0 [ -1  -6   0 -18  32  -6   3  10 -41 -25   6 -43  18  23  13  64  28  48
 -31 -19  -8  -6  10  15  13 -28  14 -23   6  17 -12  25  21  18  33  -4
   0 -44]
1 [-20  13  29  -9   7  -8  30   3 -41 -23  23 -54  14  22  22  13 -14  53
 -37   9 -28   3  16  24 -22  -6  15 -19  21  -1  -2  39  10  32  36   4
   1 -53]
2 [  5   3 -37   6  -5 -12  25 -22 -15   8  11  15  29  20 -17  26  -2 -40
  -9 -55  54 -16 -28 -14  25  17   8 -16 -71  17 -42   9  20  15  45 -58
  44  -3]
3 [ -3  -2  16  -5  15  -7  -1  -2   7   1  15  -8  16   9   0   2  -6  22
 -26  -4  11 -15  -5  12   5  13  10   3  12  -3  -8  46  -4 -17   6 -20
   6  -3]
4 [ -8   5  -7  -4  25  10   9 -17 -25   6  19 -31  16   7  -8  17   5   4
 -20 -11  25 -16  -5  19   0   5  -2 -19   2  -6 -18  24  12   4  23 -30
  16  -8]  3 0 1
5 [ -7  20 -25 -10 -27  -7  23 -21 -24  -7  13   3  45   0  14   4   8 -19
  -6 -47  12 -25   1 -28  16  24  -1 -20 -76  21 -29  14  21  24  62 -24
   8 -39]  2 4 3
6 [ -3  11 -12   2   2  -3  16 -13   3  14  26  10   9  20 -21   1 -15   4
  -8 -16  24   1  -8   7   5  22   3   0 -10  -3  -3  18  -5  24  30 -32
  20   4]  4 3 2
7 [ 14  34 -19  -8 -27  -3  25 -27   1   7  21 -15  35  13 -23 -37 -17  -2
  -9 -27  18  -1  28   4 -10  34  -1   5 -28  19 -32  22  -2  10  45 -17
  19 -28]  6 5 4
8 [ -2  14   9   8  18  15 -22 -22  -3   5   9 -13   5   7  -7   9   0  38
  -9 -13  14 -22  -6  10   8  19 -10 -26  16   1 -13  20   9   0   6 -30
 -15  15]  3 4 6
9 [  0   8   3  -4  -7  -2 -21 -16   1   3  13   1  16   9  -2 -16  -2  14
   9   0  -1  -4   7  12 -30  16   1   1  -7 -12  -2  17   3 -13   0  -2
   4  22]  3 8 6
10 [ 11  -1 -19  -4   7  12  -6  15  26   3  -7  27   9   4   6  34  13   1
 -16 -14   8   9  -6   5  10  16   0 -13  -4  19  -3  -3 -10   5  15  -7
  -6  -6]  6 3 8
11 [  7  -2   4  -7   6  10  11  -4  19   8  27  11   8  13  -7  -5 -13  15
  -8  -6  11  18  -3  -6 -20  11  -6   6  -5   0   4  16   1  18  10 -11
   6   9]  6 9 3
12 [  6   8 -29   9 -12   2  28 -20  -2   0   6 -16  33  15   1 -13  -7 -17
 -10 -34  38  -3  -4 -10  12   0   5  13 -38   8 -37   7  -5  24  37 -37
  20  -3]  6 7 2
13 [ -8 -26   3  -5  17  10  -5  26  10  -7  15  11 -16  -2   9  44  -6  16
  -1  -9 -13  20  -9  -3   9   1   3  -2 -17  -1   1   3   7  12  -6  -2
   3  13]  10 11 3
14 [-10  18   2  -9  19  -1  12   3  -1 -10  21 -34  -3  22   3   2  -3  27
 -27  18  -7 -16  -3  11  -9   5  -9  -6  28 -14   5  15   8  11  14  -3
  -5  -9]  3 4 8
15 [  4   2  12   1  -2  -8  24   6   2  16  -4 -30   8  -9  -9 -54 -22   6
 -24   1  -3  15  19   5 -28   1   6  15  19   1   1  13  12  13   2   0
  15   4]  11 9 14
16 [  2   3  -6 -12 -14 -20  13 -24 -26   3  -1 -10  36  -2 -12  -6   3 -35
  10 -16  20  -2   3   3   5  -9  -3  -4  -3   6 -16  18  -9  -1  23 -24
  23 -16]  12 4 6
17 [-11  -8  -7   3  12  13  11  -7  19  18   4  31   0  19  -5   0 -33  14
 -22 -44  30  26  -8  -2  -1  35  17 -28 -18  13 -29  30 -16  38  11 -30
  24  31]  6 11 10
18 [  2  43  -4 -14 -26   2  22 -31 -10   4   7 -28  23  -6  -9 -29 -10   1
  -2 -15  19 -21  11   1   1  -3  -4  12 -16   9  -6  11  14   7  52 -17
  14 -30]  7 16 12
19 [  0 -10   4   4   3  -3  27  12 -13  -1   1 -23  -2  -7  12 -39 -25   2
 -11   4  -1  28  20   9 -32  11   9   9  19   1 -14  -1 -11  25 -13  16
   9   5]  15 11 9
20 [  8  19 -11  -5 -20   7  40 -43  19  10  33  16  38  32 -33 -23 -15 -13
   2 -65  39  -1  -5  -8 -15  42  -7 -10 -50  31 -33  45 -15  30  57 -36
  26  -5]  7 12 6
21 [  9   0 -15  -8   4   2  10 -31   8  26  31  17  20  23 -24  -2 -29  22
  -8 -30  12 -11 -16   8   8  27  -4   0 -33  12   1  27  12  21  35 -37
  17   2]  6 11 17
22 [ -6  29   7  -3 -22  17  48   7  -1  10  22  -9  39  15  10 -26 -34  11
 -18 -22  27  21  28  -4 -42  33  10  -3 -57  28 -48   0  -6  62  53 -28
  30 -24]  7 12 20
23 [ 14  15  -3  -7 -18   7  47 -54 -24  12  14 -27  35  15 -29 -92 -21  -7
  -7 -11  30  -3  30  21 -25  20  -1  19   1   7 -35  40 -10  37  36 -16
  39 -24]  7 18 15
24 [  6  -8   8  -3  -3  11  17   1 -12  -7  -8 -10  -3   3   4  16  -5  13
 -12   1 -15  12  -7  -3 -10   2   4   1   2   5  -3   3   7   8   4  -1
   6  -9]  11 13 14
25 [-23   8   2 -26   6 -12  21  19 -23 -22   3 -56  25  18  29   5   3  42
 -20  -2  -6  -3  25   9 -28 -14  11 -16   6   0 -21   3   9  25  52   6
  14 -49]  1 0 14
26 [ -2   9 -25  -1 -30  20  50 -23 -20  12  18   4  32  -4 -10 -43 -23 -25
  -6 -37  53  10   7 -11  -6  27  13 -15 -77  38 -48   6  -4  57  43 -26
  37 -19]  22 12 20
27 [ -7  45  -2 -25 -15 -16  39  10 -24 -11  23 -52  21  24  26  -1  -8  29
 -32 -18  -2  -5   2 -10 -18   0   6 -15 -19   1  -7  14  17  24  52   3
   2 -52]  25 1 18
28 [ -4  11  -7 -12   1 -17  -1   4 -33  -4  14 -16  16  18   4   3  -2  27
 -15   1  10 -23   3  20  -8   0  22 -14  16 -18   0  18   6 -13  11  -3
 -10 -14]  14 3 4
29 [  6   7  11 -21 -10  -4  32  -6  -5   6   6 -22  14  14 -21 -42 -18  -1
 -12  -9  13  -5  12   1 -16   0   1   7   9   2  -6  10 -12  18  -3   4
   6  -8]  15 19 11
30 [ -3  10  -6   2 -11   7  20  12  26  -6   4  -9   0  12   8 -11  -4   0
  -7 -29  -6 -15   1 -18   3  11  -8 -14 -24  11 -17  10   7   9  20   3
  10 -16]  24 11 10
31 [  4  36  -2 -13 -12   5  42  -1 -15   5  17 -56  36  23   5 -24   0  31
 -21  -9 -13 -11  29  -1 -15  -1   4  16   3   4  10  32   9  13  42   3
 -10 -39]  27 18 25
32 [ -7  17   0   9  -3 -18  25 -23  15  16   4  -1  21  -5 -17 -70 -23   5
  -5   9  35   8  15  11 -28   4   2  24  20 -16 -11  22  -2  20   9  -9
  14 -11]  15 29 19
33 [  7  -2  -9   2  13 -11   3 -21   7  10   3   2  19   9  -5   3 -24   2
  -6 -28  22  -1 -19  -1   5  10   5 -18 -16  15  -8  12   0   7  12   1
  11  23]  6 11 21
34 [ -7   5 -15 -10   3  -1  -5 -26   4  16  23 -11   5  15 -16 -20   1  17
   1   0  -1  -1   1   8  -8   9   4  -5   0 -15   4  22  -8 -17  -7  -8
  15 -10]  9 3 11
35 [ -7 -13  -9  15   0   0  31   8   4  -2  -3  -8  14   9   2 -14 -27   7
 -33   2 -11  26  14  -9  -5  -6  11  -2   9   1  -7 -10   4  17  -1 -10
   1 -12]  24 19 15
36 [  5   3  -6  -2  14   8   1  -4 -15 -10  -7  -1  12   3  -8  39  14  16
   6  -5  -5 -17   2  17   7   7   1  -5   0  -6   2   5 -10 -26   6   8
  -9 -15]  24 28 10
37 [  2  -5 -17   2   0  -2   2 -15 -35  -3  13 -21  18   6  -3  12  10   0
 -24 -13  12 -13  -3  18  16 -20  -3 -26  -8 -10  -5  20   4  10  11 -15
  13 -22]  4 28 16
38 [-22 -14  23  -8  30  -4  -1  16 -10 -19  11 -24 -10  39  28  54   3  86
 -44  10 -46   3  -3  43 -14  -6  13 -32  43  -1   5  30   6  -2  21  -1
 -13 -26]  1 0 14
39 [ -1   4   4   0  20 -10  -8   5   4 -17  10   0  -5  15  23  16  -3  32
 -21  -5  -4   3  -4   5  -9  11  20  -3  39 -13  10   7   9  10  -5   3
   0  -4]  14 24 28
40 [-18  -2  -6  -2   3  -8  32   6 -20   2   2 -11   2   3  -5 -10 -20  13
 -15  11   6  23  17  -4  -3  13   5  -9   0  16 -24   2  10  29  14 -10
   3 -31]  35 24 19
41 [-16   8  28  -7  16   7  27  16  -1 -10   7 -32   4  39  25  -5 -26  56
 -23  14 -36  10  29  36 -26   2  12 -15  53  -8   8  34   6   7   6  25
  -5 -32]  1 14 38
42 [ -8  26 -16   0 -14  -6  27  -1   2   8   9 -27  18  19   9   5  -2  10
   5 -18  -1  -1   8  -8  -9   3 -10  10 -13  10  -8  20   3  15  30   7
  -4 -30]  30 31 18
43 [ -4   3  10   2  21  -4  -8 -14   1   1  12 -12   3  23   4  39 -24  36
  -2 -12   8 -12 -19  23  -1  14   5 -31  15  11   2  34   0  -1  11  -8
   0  20]  8 3 33
44 [  3  12  -3  -5 -25  18  29  -2   6  20  24  17  35  21  -8 -23 -16  -3
  -1 -27  31   9  17 -19 -11  46  -1 -21 -59  28 -38  11  -6  43  48 -16
  18   6]  22 26 20
45 [-26   8  26 -21  20 -15  43  14 -43 -15   7 -82  18  31  37  22   6  48
 -31  -2 -29  -1  13   8  -8  -1   9 -20  14  17 -21  15  11  27  41   7
  -2 -47]  1 25 27
46 [  6   3  13   9   0  -3  16   0   0   3   6  -8  -7   1  -1 -32 -19  25
  -5   1  14   6  -6  22 -35   1   0   0  35 -13  -3   7  -5  18  -1  15
  13   7]  19 15 29
47 [-18  30  -8 -32 -24  22  24  13 -13 -12  29 -20   3  14  11  17   1  31
 -19  -5 -23  -6  34  -7 -33  21  -6   6   9   9 -15  13   8  12  33  10
 -21 -39]  42 31 27
48 [ 11 -24  -1   1  19 -25  49  -7 -38  -1  21 -51  25  13 -27 -18  -3  20
 -18   5  36  -7   3  17  -6  -8  26 -31  33 -14  -8  40   8  50  18 -23
  22 -38]  4 37 40
49 [  1  34   3  17  -3 -24  22 -27 -31   5   7  -5  34   1 -31 -27   8  -2
  -5  -9  39 -10   3  12   3  -9   7   5   4  11  -5   6  -7   2  19 -30
  17  -3]  16 18 6
50 [-14   2   2 -17   5   9   8   9  -5  -5   1 -25   8  20  19  35  17  13
 -22  -3   0  11  11  -2   1   4  -1 -30 -21   7 -10  -3  14   7  33   4
  -2 -22]  24 42 30
51 [  0  21   3   9  19 -12 -17 -16  -8   0   0 -24  19   7  -7  -4 -17  28
  -3 -18  15 -22   4  19   3  -3   3   1  18  -5   2  45 -12 -11  17 -24
 -18  -1]  3 8 28
52 [ -1 -14  15  -3  24   1   3   5 -18  -6  12  -4  -8  23  15  39  14  35
 -24   1 -35  -2   1   9  -6   2 -12 -15  14  11  17  19   6  11   8   2
   2 -16]  24 39 14
53 [-16  26  -8  -9   8 -24  15 -17 -28   9  14 -33  24   7  -3 -16  -2  11
  -9   1  12 -12   0  17  17   3  16  -7   6  -5  -9  32  17   4  19 -11
  23 -12]  4 28 37
54 [ -1  -3  -8  -5 -11  -5  15   2  23  15  11   5  18  15  -5 -13 -15  22
  13  -4 -15  10   2  -4  -7  10  -9 -10   2  -1   7   8  -9  10  -1  11
   5   4]  11 34 9
55 [-14  17  15 -19  11  -2  26   7 -28 -21  10 -45  15  27  23  15   2  52
 -34  -1 -12   7  20  15 -23   0   0 -12   0   4   4  17  11  21  24  10
   1 -45]  1 25 45
56 [-12  -1  -7 -24 -12  12  43  22 -47 -13  15 -31  17  13  11 -17   3 -17
 -10 -10   4  12  16 -23 -23  -2  -8 -25 -25  21 -39  -3   5  40  52   5
  18 -39]  40 27 25
57 [  2  24 -18  -3 -18  14  20 -30  15  14  10  16  34   8 -12   4 -22   4
   0 -56  19   7  -4 -18 -10  48   7 -10 -64  24 -33  29 -12  33  52 -44
  10  11]  20 44 21
58 [ -8  13   7 -16   0   5  14  34 -47 -18  13 -47  19  19  48   4   0  27
 -13 -11 -23 -15  31  -9 -13  12  10 -27 -18  12 -16   5   4  22  66  24
  -4 -50]  25 27 55
59 [  8  22  -2 -10 -27   2  43 -15  -6  -3  15  -5  34  12 -29 -31 -31   3
  -2 -15  26  12  10 -10 -16  34   1  -2 -24  22 -32  24   0  37  36 -21
  16 -23]  7 44 22
60 [  1  13  -8  14  18  -4  -4 -42  -4  -2  13 -22  16  24   1  -7  -1  21
 -24 -23  28 -12 -10  21   1   4  16  -7  12 -16   9  28   7   4  11 -23
  -7 -16]  51 4 3
61 [ -7  32 -11  -8 -36  15  26  -5   5  -4  12  -6  15  15  12 -32 -38  30
  -7 -23  -2  16  21 -24 -20  32 -15  -2 -40  33 -24   8  13  37  68  -8
  -1 -40]  59 22 7
62 [-17 -16   7  -7  18  -9 -20 -11  25   4  23   7  -2  37  -5  38 -11  56
 -25 -26  21 -13 -10  15   1  30   3 -39   8   5  -9  67  -7   2  23  -4
   8  23]  43 3 8
63 [ 10  24 -14  -3   4   0  13 -15  17  -2   8  18  23   0 -25 -12  -4   4
   5 -33  24  -1   2  -3  -1  23   2 -32 -33  19 -11  16  -5  -2  24 -27
   8   5]  33 6 21
64 [ -9 -10  -9 -28   3  -6  41  37 -46 -32  12 -50  17  14  43  49  15  19
 -39 -15 -28  -2  22 -12 -13 -16   2 -23 -19  22 -16 -18  25  38  52  11
  13 -76]  58 25 45
65 [  5  22  -2   1  -8 -15  20 -25 -14  10  14 -41  29   2  -9 -32  -9  -4
 -24 -15  10 -11  15  16 -10   3   5  17  -3  -8 -11  24   9   0  35 -11
  17 -38]  18 53 7
66 [ 15  24  -4 -11 -13   3   5  -5  18   6  12 -11  10  14  -1 -25   0   1
  -1  -5   1 -22   7   8  -1   9  -1   4 -11  -8   4  12  15  -7  19 -19
  -3   2]  9 34 30
67 [ -1 -30   1   3  27  -6  -5  -6  -3   3  14 -10  -7  34 -12  35  -6  43
 -31 -24  29   6  -7  28  13  28  19 -19  23   6 -17  49   4  26  25 -19
   5  17]  62 43 3
68 [  1 -11 -13  -7  23 -11   8 -15  -6  14   9 -16   9  29   6  21   1  22
 -24 -10   5   8 -24  14  -7   1   6 -24  29  13  -7  28 -11   0  16 -16
   5  -9]  43 3 4
69 [-21  -6  -8  -8  -2   8   6   2  14  -3   5  24 -15  11   5  22 -13   3
 -11 -20  -2   9  -3 -15   1  17  -6  -7 -24   9 -16  -6 -13   9  17   6
   0  -4]  10 30 13
70 [-12 -15  10  -8  34  -4   4 -17 -34  -5  18 -33  21  33  -5  21  -9  61
 -25 -16  11  -7 -13  40   1  12  19 -31  20 -14  -1  54  -8   9  21 -19
 -13  -3]  67 43 68
71 [-11   7 -22  -2  19  11  -1 -19   5  10  22  22   6  18   3  32 -17   8
   2 -25  27   0 -15 -14  -9  23   6 -10 -32  20 -23  37  -9  17  17 -16
  16  20]  33 6 17
72 [ -8  17  19  10  38  -3 -25 -13   8  -5  25   1   9  29   4  52  -3  74
 -24 -20  -6 -15 -10  13  10  30  17 -32  24  -9  20  60 -16  -7  17 -14
  -7  27]  62 43 70
73 [ 16  30 -13 -16 -31   4  49   7 -21 -12  16 -35  26  -3  -8 -40 -16   8
 -10  -3  -4  11  24  -6 -16  12  -4   7 -29  14 -35  27  13  45  49 -22
  14 -52]  59 7 61
74 [ -7  14 -11 -17 -11   1  49   2 -21 -17   6 -23  25  -6  14 -49 -25  21
 -15  -8  15  18  42 -19 -25  31 -12  16  -6   6 -13  15  -8  31  29 -10
   1 -51]  73 40 59
75 [  9  18  11   7   0  -1  46  -7 -40   9   3 -27  15   6  -3 -27 -20  15
 -11  13  -1  -2  21  10 -36  -1  -9  -1  13   5   2  12   4   3  23  -3
   8 -22]  29 15 65
76 [-12  18   9 -16  14  -6  14 -27 -39 -17  23 -44   6  31  10  32  -7  61
 -24  -9  -9 -22  11  45  -5   2   8 -11  32  -2   4  47   0   4  26  -5
 -17 -30]  70 1 55
77 [  8  -1 -30   8  -8   2  19 -21  21  11  12   4  18   5  -6   3 -15  -3
  -8 -12  40   7  -5   0  -6  28  22   8 -15   3 -21   4 -13  29  16 -20
  12   8]  6 33 12
78 [ 19   8 -16  12 -14 -19  41 -43 -23  -1  12 -30  41   2 -42 -77 -22 -32
 -21   4  33  -3  33  27 -20 -12  12  33  30 -11  -7  23  -4  16   4 -31
  48 -15]  23 32 65
79 [-14  15  -8  -1   5  -6 -11 -14  -8 -13  21 -30  18  22  -4   0  17  41
 -22 -15  -7 -18  14   7   6   9  -9  -7  12  -4   0  14  10 -20  36  -1
  -6 -36]  28 14 60
80 [ -3   0  10   6   9  12  -5 -25  18   1  11   4   5  19 -14   6 -14  25
 -16 -23  19 -24  -1  14  -1  10   4 -25  12   2 -14  36 -14  -9  16 -24
  -4  20]  8 3 43
81 [ 12  -1 -20  10  15 -15  -8 -22  -1  16   7  10  12  17  -4  27   8  -3
 -15 -25  36 -29 -34  11  29   4  20  -7 -34   8 -13  24  -7   5  35 -32
  12   6]  33 6 71
82 [-18   9   1  -5  11 -13  20  15 -22 -27   2 -51  11  21  21   0  -4  44
 -33   4 -25  -8  14   9  -5  -9  11 -13   6  -1  -2  20  21  25  41  10
  -5 -24]  55 25 1
83 [-18 -28   9   3  42 -10 -22   1  18   3  26  10 -13  34   0  65  -2  58
 -39 -44  23 -13 -46  14  15  17  24 -53 -20  -6 -21  45  -1  12  27 -35
   4  27]  62 67 72
84 [  7   9 -10   0   7 -14  -4 -35   7  19  15  -9  14   7 -20 -14   4  24
  -6 -23  22 -21 -12  10  19  11   9  13  12  -5  -5  33   5  17  21 -21
   2  -1]  60 6 51
85 [ 12  46 -10 -14 -35   4  49 -24 -13   6  22 -14  51  -5 -23 -70 -23   8
  -6 -26  10  -1  28   9 -10  40 -10  15  -6  17 -14  30 -19  46  35 -15
   9 -34]  7 59 23
86 [-13  15  -7   7  22 -11  -4 -26 -22 -13  14 -15  23  26  22  46  13  26
 -28 -15 -15 -24 -12  25  16  -7  16 -23  22   1  11  31  14  -4  31  -3
 -21 -24]  76 79 28
87 [  1  26  -6  -3 -24  -2  39 -12  -7   1  19  -7  22 -16 -16 -23 -17 -10
   0   5  21  15  17  -7 -15  17   9   4  -9  21 -28  12   0  28  31 -11
  12 -11]  59 7 40
88 [ -9  -4  11  -8  13  -2  -2  10  -3   5  21 -15  -8   2   9 -29 -13  10
   1  11  10  14  -6  -2 -15   4   7   3  12   6   8  15 -14  20 -16  13
  -1   4]  46 19 11
89 [ -8   4   9   8  26  -6  -3 -17  -8  -5  27 -18  11  20 -10  10  -1  59
 -21 -11  16 -15 -32  41   8  18  19 -19  35 -13  -1  58   8  16  33 -22
 -16   4]  70 67 43
90 [  5  26 -22 -10 -12  11  41 -34   7  21  16  11  35  25 -11 -21 -37   1
  11 -31  51  14   5  -9 -11  59  11 -12 -43  26 -49  26 -29  47  25 -35
  25   4]  44 57 20
91 [ -8  17 -26   0 -24  11  41  -9  -3 -14  11 -16  28   4   5 -23  -2 -25
 -11 -23  23  10  10 -22   3  13  -8 -10 -30  17 -46  -5 -21  34  48 -17
  25 -23]  12 87 59
92 [ -7  43  27 -10  12   8 -44 -38  37  22  21  17  -2  44 -26  15 -29 100
   4 -12   8  -2 -10  38 -24  52  10 -12  27   7  34  55   5 -28  19   3
 -31  21]  72 62 43
93 [-12  -3  23  -1  18   9 -18  30  -4 -14   0 -25  -3  31  15  31 -13  51
 -36  11 -43   0  -3  48 -11  19  14 -31  45   1  20  13   3   5  -4   2
  -1 -15]  38 52 41
94 [-10   7 -10 -15 -12   9 -18  -6  11  -2  25  30   1  27  15  57 -11  42
  18 -38  13  15 -14 -15  10  45  -2 -28 -40  21  -9  18 -12   1  34 -10
 -12  14]  71 69 10
95 [ -7  21   0   4 -17  14  29 -37  14  24  41  33  29  41 -42 -28 -32  20
  -9 -43  65   2  -6  -4  -9  45  -1  -4 -42  16 -21  60  -9  54  36 -53
  22  13]  20 90 57
96 [ 12  -2   4  -8 -31 -13  55   2 -25   1   7 -13  19  -2  -7 -62 -29   8
 -19  15  11  20  14   0 -19   4   5  12  12   8 -29  23  -3  32  -4   2
  18 -25]  29 15 19
97 [  4  18   5  -2  -5  -6  27 -40 -18  22  15 -15  17  15 -29 -78  -7  -4
  -5  13  27   9  26  15 -24  27  10   9  17  -6  -5  21 -11  22  11 -17
  29   2]  32 23 29
98 [-17  24   1 -21 -19   1  53 -16 -29   0  13 -49  45   7  18 -49 -15  -8
 -19 -16  24  10  44   2 -17  17  -1  40   4  19 -38  17   6  52  58  -2
  19 -49]  74 73 85
99 [ 10  12 -22   4  22   1 -11 -62   4  20  39  10  35  40 -35  31   0  22
  -8 -60  65 -39 -33  25  13  30  19 -40 -50  11 -17  74  -7 -14  55 -40
   7  20]  81 21 71
100 [  7  24  -9 -25   8  -5  -8  10 -37  -5  21 -25  12  25  22  64  23  36
  -7 -15 -20 -41  -9   6  21   2 -13 -28 -16 -17   5  19  21 -33  33  -3
 -24 -25]  86 36 79
101 [  0  11  -7 -14   3   9   9 -23   3   8  16   5   7  17 -16  25  -9  18
  -8 -30  31   5 -20   3   1  18 -12 -13 -32   9 -28  21  -5  17  19 -27
  16  22]  71 6 33
